[[ -1.6 -28.5  37.0  31.0]
 [-46.7   8.0 -39.9   3.0]
 [  9.2 -15.4 -21.6 -27.6]
 [ 40.6 -28.5 -29.9 -17.4]
 [ 44.2  -6.7  21.5   1.4]
 [  2.6   2.7 -11.6  32.7]
 [ -4.4  21.1 -38.0 -22.7]
 [-46.0  16.5  30.3   0.4]]
->
[[  0.4  30.3  16.5 -46.0]
 [-22.7 -38.0  21.1  -4.4]
 [ 32.7 -11.6   2.7   2.6]
 [  1.4  21.5  -6.7  44.2]
 [-17.4 -29.9 -28.5  40.6]
 [-27.6 -21.6 -15.4   9.2]
 [  3.0 -39.9   8.0 -46.7]
 [ 31.0  37.0 -28.5  -1.6]]

[[-18.9  41.6  -8.5  10.4  10.8]
 [-29.0  15.6 -13.3  37.6  32.6]
 [ -2.8  44.7 -10.0  52.0  -5.3]
 [ -3.0  40.2 -20.4  59.8 -22.4]]
->
[[-22.4  59.8 -20.4  40.2  -3.0]
 [ -5.3  52.0 -10.0  44.7  -2.8]
 [ 32.6  37.6 -13.3  15.6 -29.0]
 [ 10.8  10.4  -8.5  41.6 -18.9]]

[[ -4.4 -12.5  -3.3 -24.9 -15.2  27.1]
 [-23.6  -3.1   2.4 -22.4 -21.9  27.7]
 [  4.4  -8.2  -3.6 -12.3  -6.6  10.7]
 [ -5.1  10.0   0.2  -2.4  -5.9  -3.6]
 [-10.2   5.2   3.0   1.6  -3.3   1.0]
 [-18.9 -21.6   3.4 -22.8 -14.9  42.6]
 [-37.9 -10.5   4.2 -35.2 -31.0  51.0]
 [ -7.9  -7.1   4.0   2.7   2.6   9.4]
 [  4.3  -9.1  -3.4 -12.6  -6.1  11.5]]
->
[[ 11.5  -6.1 -12.6  -3.4  -9.1   4.3]
 [  9.4   2.6   2.7   4.0  -7.1  -7.9]
 [ 51.0 -31.0 -35.2   4.2 -10.5 -37.9]
 [ 42.6 -14.9 -22.8   3.4 -21.6 -18.9]
 [  1.0  -3.3   1.6   3.0   5.2 -10.2]
 [ -3.6  -5.9  -2.4   0.2  10.0  -5.1]
 [ 10.7  -6.6 -12.3  -3.6  -8.2   4.4]
 [ 27.7 -21.9 -22.4   2.4  -3.1 -23.6]
 [ 27.1 -15.2 -24.9  -3.3 -12.5  -4.4]]

[[  3.1  -9.0 -36.8  32.6  -9.9  33.8 -13.1 -16.5  -0.9  30.6  -1.8  17.9
   17.5   9.1   3.1 -26.0]
 [ 28.3  -5.7   9.1  27.4   7.6  12.3 -20.6  -2.6  -3.0   7.5  17.5 -28.9
    6.9  17.7  37.5  14.4]
 [ 37.5   6.6   6.4  54.4   5.2   5.9 -34.6  -2.0 -11.8  14.8  24.7 -27.1
   10.9  24.9  41.1   2.1]
 [-18.2 -27.6 -27.4  37.6  -8.6   9.4 -25.7 -18.2 -14.5  44.1  -9.3  34.4
   25.8   5.1   1.3 -56.6]]
->
[[-56.6   1.3   5.1  25.8  34.4  -9.3  44.1 -14.5 -18.2 -25.7   9.4  -8.6
   37.6 -27.4 -27.6 -18.2]
 [  2.1  41.1  24.9  10.9 -27.1  24.7  14.8 -11.8  -2.0 -34.6   5.9   5.2
   54.4   6.4   6.6  37.5]
 [ 14.4  37.5  17.7   6.9 -28.9  17.5   7.5  -3.0  -2.6 -20.6  12.3   7.6
   27.4   9.1  -5.7  28.3]
 [-26.0   3.1   9.1  17.5  17.9  -1.8  30.6  -0.9 -16.5 -13.1  33.8  -9.9
   32.6 -36.8  -9.0   3.1]]

[[  6.2  18.8 -15.3]
 [-11.6   8.0 -17.1]
 [ -8.5  -5.1 -27.3]
 [ -2.9  -8.0 -14.4]
 [ 17.2 -36.9 -15.2]
 [ 12.1  16.8 -11.3]
 [ 10.6 -42.9  -4.5]
 [-27.8   4.3   2.4]]
->
[[  2.4   4.3 -27.8]
 [ -4.5 -42.9  10.6]
 [-11.3  16.8  12.1]
 [-15.2 -36.9  17.2]
 [-14.4  -8.0  -2.9]
 [-27.3  -5.1  -8.5]
 [-17.1   8.0 -11.6]
 [-15.3  18.8   6.2]]

[[  7.5 -29.9   6.3  33.6   2.1  -4.6  22.4  -8.9   9.4  20.6  -4.1]
 [  2.6 -14.1 -42.9  16.4   2.3  -9.9 -11.8 -45.4   0.0  20.8   0.0]
 [ 25.2   0.0 -24.0 -22.8  -4.5   4.3 -32.7 -14.0  13.0 -20.1  23.5]]
->
[[ 23.5 -20.1  13.0 -14.0 -32.7   4.3  -4.5 -22.8 -24.0   0.0  25.2]
 [  0.0  20.8   0.0 -45.4 -11.8  -9.9   2.3  16.4 -42.9 -14.1   2.6]
 [ -4.1  20.6   9.4  -8.9  22.4  -4.6   2.1  33.6   6.3 -29.9   7.5]]

[[34.8 18.6]
 [52.7 19.7]
 [15.7 30.9]
 [18.3 29.2]
 [28.4 15.3]
 [19.6 16.6]
 [17.1 21.1]
 [24.7 15.3]
 [24.2 21.0]
 [19.8 22.0]
 [14.6 41.2]
 [41.2 17.4]]
->
[[17.4 41.2]
 [41.2 14.6]
 [22.0 19.8]
 [21.0 24.2]
 [15.3 24.7]
 [21.1 17.1]
 [16.6 19.6]
 [15.3 28.4]
 [29.2 18.3]
 [30.9 15.7]
 [19.7 52.7]
 [18.6 34.8]]

[[ -6.5  18.5]
 [-12.5   2.0]
 [ -6.7   1.4]
 [ 12.7  11.1]
 [-27.0 -14.1]
 [-10.6  12.1]
 [ 49.0 -17.9]]
->
[[-17.9  49.0]
 [ 12.1 -10.6]
 [-14.1 -27.0]
 [ 11.1  12.7]
 [  1.4  -6.7]
 [  2.0 -12.5]
 [ 18.5  -6.5]]

[[ -3.3   8.4 -19.4   0.6  13.9  -9.9  -0.3  23.8]
 [ -5.4   7.6 -21.4   1.8   4.7   1.9   1.1   2.8]
 [  2.2   7.6  -2.6   9.6 -15.5  13.8  -1.4 -36.1]
 [  4.3   6.7   1.9   1.9  13.6 -15.3   0.2  27.5]
 [ -1.9  11.6  19.0  -9.6 -18.9  17.9  12.5 -44.8]
 [  0.3   8.1 -10.4  11.3 -16.1  15.3  -3.0 -38.4]
 [  1.1   9.2  -6.6  10.4 -15.3  12.2  -3.1 -35.9]
 [ -6.2  17.3   6.4 -15.8 -14.2  13.1  12.2 -37.3]
 [ -6.9  11.1  -6.8  -4.3 -14.2  18.2   7.3 -38.0]
 [ -7.7  11.9   4.8 -13.5 -11.9  16.7  14.0 -33.2]
 [  3.4  10.0   5.1   1.3  -1.7  -2.7   1.1  -5.5]
 [  0.6   6.6  -1.1   6.0 -17.0  18.9   2.5 -40.6]]
->
[[-40.6   2.5  18.9 -17.0   6.0  -1.1   6.6   0.6]
 [ -5.5   1.1  -2.7  -1.7   1.3   5.1  10.0   3.4]
 [-33.2  14.0  16.7 -11.9 -13.5   4.8  11.9  -7.7]
 [-38.0   7.3  18.2 -14.2  -4.3  -6.8  11.1  -6.9]
 [-37.3  12.2  13.1 -14.2 -15.8   6.4  17.3  -6.2]
 [-35.9  -3.1  12.2 -15.3  10.4  -6.6   9.2   1.1]
 [-38.4  -3.0  15.3 -16.1  11.3 -10.4   8.1   0.3]
 [-44.8  12.5  17.9 -18.9  -9.6  19.0  11.6  -1.9]
 [ 27.5   0.2 -15.3  13.6   1.9   1.9   6.7   4.3]
 [-36.1  -1.4  13.8 -15.5   9.6  -2.6   7.6   2.2]
 [  2.8   1.1   1.9   4.7   1.8 -21.4   7.6  -5.4]
 [ 23.8  -0.3  -9.9  13.9   0.6 -19.4   8.4  -3.3]]
